Below is a small trained network, with its code and all its weights. Each question gives an input and a target symbol and asks what happens when units are switched off, that is, made to give their printed mean instead of their output.

import numpy as np


def w(rows, s, z=0):
    codes = np.array(rows[::2]) - 128.0
    scale = np.full(codes.shape[1], s)
    scale[-1] = z or s
    return codes * scale


def f(y):
    return np.maximum(y, 0)


def softmax(a):
    e = np.exp(a - a.max(-1, keepdims=True))
    return e / e.sum(-1, keepdims=True)


def log_softmax(a):
    a = a - a.max(-1, keepdims=True)
    return a - np.log(np.exp(a).sum(-1, keepdims=True))


def net(x, mask):
    ids = ['αβδεζηθλμξσψω'.index(c) for c in x.split()]
    T = len(ids)
    res = E[ids] + P[:T]
    u = 0
    for l in range(2):
        q, k, v = (res @ M[l].T for M in (Q, K, V))
        z = softmax(np.where(np.tri(T) > 0, q @ k.T / 2**0.5, -1e9)) @ v
        res = res + np.where(mask[u], z, O[l][:, -1]) @ O[l][:, :-1]
        u += 1
        y = f(res @ A[l][:, :-1].T + A[l][:, -1])
        res = res + np.where(mask[u : u + 16], y, B[l][:, -1]) @ B[l][:, :-1]
        u += 16
    return log_softmax(res[-1] @ U[:, :-1].T + U[:, -1])


Q, K, V, O, A, B = {}, {}, {}, {}, {}, {}
E = w([
[151,135,116,70,195],'α',
[149,134,140,58,170],'β',
[149,126,104,53,188],'δ',
[234,150,109,108,76],'ε',
[116,128,148,39,147],'ζ',
[98,21,170,88,50],'η',
[140,122,108,46,175],'θ',
[59,166,215,205,75],'λ',
[148,138,124,61,173],'μ',
[196,73,4,126,123],'ξ',
[149,179,177,186,99],'σ',
[136,123,157,45,154],'ψ',
[149,139,127,41,175],'ω',
],0.016)
P = w([
[125,249,85,33,97],'0',
[168,115,195,79,217],'1',
[120,233,118,63,57],'2',
[168,92,199,105,199],'3',
[116,198,97,114,82],'4',
[170,79,206,124,177],'5',
[120,177,80,146,87],'6',
[171,65,209,145,162],'7',
[127,161,72,176,86],'8',
[177,50,215,165,140],'9',
[138,144,59,206,81],'10',
[178,32,217,186,129],'11',
],0.014)
Q[0] = w([
[78,250,70,156,94],'0.h1',
[23,186,49,172,88],'0.h1',
],0.012)
K[0] = w([
[126,205,132,55,219],'0.h1',
[37,154,130,2,196],'0.h1',
],0.011)
V[0] = w([
[254,182,119,157,141],'0.h1',
[92,240,231,193,178],'0.h1',
],0.0078)
O[0] = w([
[255,191,156,232,24,104],'0.h1',
[80,176,231,198,104,2],'0.h1',
],0.0086,0.0047)
A[0] = w([
[91,69,165,142,231,134],'0.n1',
[97,154,91,206,123,119],'0.n2',
[140,133,82,116,68,46],'0.n3',
[97,126,47,69,126,62],'0.n4',
[60,135,187,102,67,201],'0.n5',
[103,195,163,139,115,2],'0.n6',
[216,112,164,149,114,83],'0.n7',
[168,204,111,190,131,14],'0.n8',
[132,92,181,137,167,96],'0.n9',
[195,177,135,141,194,10],'0.n10',
[149,56,181,161,104,86],'0.n11',
[114,162,210,136,190,136],'0.n12',
[134,152,41,112,161,46],'0.n13',
[119,191,37,104,116,22],'0.n14',
[133,142,103,141,211,66],'0.n15',
[183,130,250,130,52,119],'0.n16',
],0.011,0.0047)
B[0] = w([
[186,98,236,118,51,254],'0.n1',
[208,215,110,20,124,139],'0.n2',
[109,185,165,166,152,173],'0.n3',
[155,150,136,186,198,243],'0.n4',
[165,143,136,170,3,210],'0.n5',
[156,112,78,46,158,146],'0.n6',
[111,89,60,66,222,201],'0.n7',
[78,117,188,27,45,166],'0.n8',
[104,169,193,150,150,195],'0.n9',
[78,58,85,172,139,166],'0.n10',
[132,205,174,85,111,197],'0.n11',
[163,118,72,249,79,172],'0.n12',
[117,196,226,169,62,174],'0.n13',
[134,181,207,73,152,177],'0.n14',
[164,87,118,120,46,153],'0.n15',
[80,97,146,184,244,232],'0.n16',
],0.0061,0.0086)
Q[1] = w([
[15,30,169,117,121],'1.h1',
[154,141,204,253,76],'1.h1',
],0.0063)
K[1] = w([
[124,119,255,89,101],'1.h1',
[20,219,122,46,20],'1.h1',
],0.005)
V[1] = w([
[108,3,191,150,135],'1.h1',
[210,175,168,122,146],'1.h1',
],0.0084)
O[1] = w([
[254,118,72,190,95,188],'1.h1',
[109,93,40,137,86,254],'1.h1',
],0.0097,0.0089)
A[1] = w([
[131,108,2,163,186,73],'1.n1',
[41,144,94,152,195,78],'1.n2',
[176,77,125,249,188,6],'1.n3',
[141,101,40,38,120,236],'1.n4',
[117,134,90,200,246,97],'1.n5',
[162,144,101,72,187,139],'1.n6',
[108,197,89,225,106,161],'1.n7',
[130,187,81,157,210,143],'1.n8',
[86,212,138,145,124,60],'1.n9',
[129,176,121,132,135,179],'1.n10',
[206,172,68,47,104,68],'1.n11',
[188,123,177,246,93,34],'1.n12',
[116,122,92,151,27,100],'1.n13',
[132,194,100,180,163,202],'1.n14',
[73,87,71,119,67,2],'1.n15',
[157,120,212,252,177,62],'1.n16',
],0.0093,0.0082)
B[1] = w([
[87,73,130,84,163,164],'1.n1',
[148,137,152,155,145,149],'1.n2',
[105,147,160,80,101,190],'1.n3',
[131,147,115,158,104,250],'1.n4',
[186,251,120,100,157,157],'1.n5',
[119,107,137,123,88,166],'1.n6',
[115,135,111,88,142,154],'1.n7',
[143,131,134,124,98,150],'1.n8',
[190,76,118,155,143,151],'1.n9',
[105,94,119,129,100,153],'1.n10',
[80,114,160,149,165,197],'1.n11',
[89,127,129,106,168,199],'1.n12',
[142,150,116,133,162,174],'1.n13',
[82,139,160,76,102,157],'1.n14',
[158,179,202,121,147,139],'1.n15',
[134,108,83,198,102,174],'1.n16',
],0.014,0.015)
U = w([
[112,118,157,130,182,69],'α',
[167,147,130,81,163,85],'β',
[167,123,10,184,117,254],'δ',
[79,95,186,117,174,12],'ε',
[118,114,148,137,169,73],'ζ',
[89,69,54,120,178,175],'η',
[95,97,145,173,133,33],'θ',
[59,136,184,84,49,157],'λ',
[118,117,141,136,165,77],'μ',
[192,81,187,141,104,161],'ξ',
[151,155,154,170,155,91],'σ',
[124,116,137,136,151,60],'ψ',
[179,162,72,163,4,186],'ω',
],0.011,0.006)

Each question gives the input, a string of symbols that net reads in full, and the target symbol t.
The units are the heads (2 rows each of Q, K, V and O) and the neurons (one row each of A and B). Each row of codes is followed by its name. A weight is (code - 128) times the scale printed after its matrix; where a second scale follows, it is the last column's (O, A, B and U).
mask holds one flag per unit, layer by layer, with each layer's heads first. A switched-off unit (its flag False) gives its mean, the last column of its rows in O or B, instead of its output. The means were averaged over made-up inputs and are rounded, as every weight is.
A unit's drop is (log p(t) with every unit on - log p(t) with that unit switched off) / (log p(t) with every unit on - log p(t) with every unit switched off).
The circuit of an input: a set's keep is (log p(t) with only the set's units on - log p(t) with every unit switched off) / (log p(t) with every unit on - log p(t) with every unit switched off). Starting from the 12 units with the biggest drops (on a tie, the unit counted first), units are removed one at a time, each time the one whose removal leaves the highest keep (on an exact tie, the one counted first), for as long as the keep stays at least 0.8.
units of the circuit, in order: the units of the circuit, biggest drop first
unit that matters most: the unit with the biggest drop
top k neurons: the k neurons with the biggest drops, biggest first
k most important neurons of layer l: the k neurons of layer l with the biggest drops, biggest first
drop when u is switched off: that unit's drop, to one decimal
input ψ θ λ σ ω α δ β ζ β μ θ, target σ: top 2 neurons	[0.n16 1.n5]
input ε ζ β ζ β α, target β: top 2 neurons	[1.n5 0.n7]
input η ε η ψ η ε ψ ω ξ μ, target η: units of the circuit, in order	[0.h1 1.n1 0.n7]
input η η ζ η η ω η θ α, target λ: unit that matters most	1.n14
input η ψ ζ η η η δ ζ η σ, target σ: top 3 neurons	[0.n16 1.n5 0.n7]
input ξ ψ η η σ η α ε σ λ ψ ζ, target θ: units of the circuit, in order	[1.n16 0.h1 0.n16]
input η λ ψ λ, target θ: top 2 neurons	[1.n16 1.n12]
input μ ψ μ ζ ψ ψ, target ε: units of the circuit, in order	[1.h1 0.h1 0.n16]
input ξ ψ ε η α β, target ξ: units of the circuit, in order	[0.n1 1.n12]
input ψ ψ η η, target ξ: units of the circuit, in order	[0.n1 1.h1]
input ζ η ψ σ η ξ δ ξ η, target δ: units of the circuit, in order	[0.h1 0.n1 1.h1]
input α η σ σ η η μ η ψ η ε, target λ: 2 most important neurons of layer 0	[0.n3 0.n1]
input η ζ ω η ζ μ η η η λ ε ω, target β: 2 most important neurons of layer 0	[0.n7 0.n16]
input ξ ζ η η θ η β η ε, target λ: units of the circuit, in order	[1.h1]
input μ α μ μ ε ζ, target β: 3 most important neurons of layer 1	[1.n5 1.n1 1.n3]
input ψ β β μ ζ ε ζ ψ ξ ζ θ ζ, target η: top 2 neurons	[1.n1 1.n11]
input ζ η ψ ω σ α λ θ ε δ, target β: top 2 neurons	[1.n5 0.n16]
input η η ψ η ψ ε μ ζ δ, target λ: 2 most important neurons of layer 1	[1.n14 1.n16]
input ψ η η η σ ψ ζ ε ζ λ, target θ: top 2 neurons	[1.n16 0.n5]
input η ζ ζ λ ω, target λ: 2 most important neurons of layer 1	[1.n16 1.n14]
input η ψ η ξ, target η: units of the circuit, in order	[1.n1]
input η β η σ η η α, target λ: 2 most important neurons of layer 0	[0.n1 0.n7]
input η ζ η, target ω: top 2 neurons	[0.n5 1.n12]
input η ζ ψ η ξ ω η β ζ ε, target β: 2 most important neurons of layer 1	[1.n5 1.n1]
input η η ε ε β δ, target β: top 4 neurons	[1.n5 0.n16 0.n7 1.n1]
input η ψ η ε β β, target β: 3 most important neurons of layer 0	[0.n7 0.n16 0.n1]
input η η σ, target λ: unit that matters most	1.h1
input ω α ε ε σ ζ, target σ: drop when 0.h1 is switched off	1.3
input ψ θ ψ ψ η ψ, target ξ: drop when 0.n1 is switched off	0.4
input η η η η η ψ η α η μ β δ, target ξ: drop when 0.n16 is switched off	0.1
